[[139 123 123 122]
 [139 127 123 122]
 [139 127 123 122]
 [139 127 131 102]
 [139 127 133 122]
 [135 127 123 122]
 [139 148 119 122]
 [139 127 123 122]
 [139 123 107 130]
 [137 123 131 122]
 [158 127 123 130]
 [156 127 131 142]
 [139 127 123 122]]
The entry just right of 135 -> 127
The second smallest entry: 107
The bottom entry of the column that holds the smallest entry -> 122
The 2nd entry on the diagonal from the top-right corner: 123
Give the bottom-left entry.
Answer: 139
Give the top-right entry.
Answer: 122
Give the last entry in the row that holds the smallest entry.
Answer: 102
The entry directly above the smallest entry -> 122
Give the third largest entry.
Answer: 148
The largest entry in the first column: 158
The 2nd largest entry is 156
Give the second entry in reading order.
Answer: 123
Give the second entry from the end, reading row by row.
Answer: 123
The entry just right of the largest entry: 127
Give the entry directly below 135.
Answer: 139
Give the first entry in reading order.
Answer: 139
The entry directly above 119 is 123
The largest entry in the last column -> 142
Give the third smallest entry.
Answer: 119

Questions about the row below.
1) Give the entry just right of the largest entry.
2) Give the entry just right of 128.
3) Give the median entry.
141  135  138  122  140  127  120  128  117  122  152  134  131
1) 134
2) 117
3) 131

Questions about the row below.
1) Report the last entry.
2) Report the entry just right of 142.
3) Report the second entry.
[143 140 108 102 113 142 126 138]
1) 138
2) 126
3) 140

A = ((133, 121, 146, 133, 124, 152, 126, 129, 112, 123, 126, 129, 128, 147), (120, 133, 133, 124, 122, 132, 126, 128, 125, 129, 125, 121, 129, 139), (133, 131, 130, 128, 133, 130, 128, 125, 127, 126, 133, 134, 130, 126), (126, 133, 133, 126, 128, 132, 126, 127, 126, 127, 130, 129, 130, 133), (126, 132, 132, 126, 130, 131, 127, 125, 126, 129, 130, 129, 130, 130), (136, 130, 131, 130, 136, 130, 129, 121, 127, 128, 136, 138, 131, 123), (132, 129, 122, 127, 123, 127, 130, 131, 128, 127, 127, 127, 134, 125), (139, 128, 137, 114, 127, 113, 117, 119, 135, 135, 129, 116, 102, 126))
The entry just right of the smallest entry is 126
Read off the entry just left of the smallest entry.
116
The entry just left of the largest entry -> 124
The entry just right of the largest entry -> 126
Read off the largest entry.
152
Read off the entry just left of 147.
128

M =
[[130 128 126 119 129 135 141 150 137 134 124]
 [136 135 133 116 131 132 148 155 142 147 136]
 [130 128 134 112 139 147 144 143 141 137 123]
 [134 136 129 115 130 135 139 149 142 137 127]
 [131 133 130 114 133 137 140 145 138 138 126]
 [134 135 127 116 131 134 139 151 137 138 127]
 [135 136 127 118 128 132 138 150 140 139 130]
 [131 133 130 112 134 139 140 143 140 138 126]
 [136 136 126 118 128 132 138 152 138 140 130]
 [132 130 126 120 130 134 138 150 138 134 125]
 [130 128 126 123 131 136 138 153 137 134 123]
 [131 132 130 112 135 141 141 144 139 138 125]
 [133 133 127 115 128 133 138 143 137 134 123]]
Counting starts at 0.
The top-left entry is 130
The entry at row 2, column 0: 130
The bottom-left entry: 133
The entry at row 0, column 1 -> 128
Give the bottom entry of the column that holds the largest entry.
A: 143
The top entry of the column that holds the largest entry is 150
The entry just right of 152 is 138
The entry at row 0, column 2 -> 126
Give the entry in the bottom-right corner.
A: 123
Give the largest entry.
A: 155
The entry directly below the largest entry -> 143
The entry at row 2, column 1 -> 128
Give the entry in row 1 and column 1.
A: 135
The entry just left of the largest entry is 148
The entry just right of the largest entry is 142
Give the entry just left of the centre entry.
A: 128
The top-right entry -> 124
Give the entry just left of 152.
A: 138
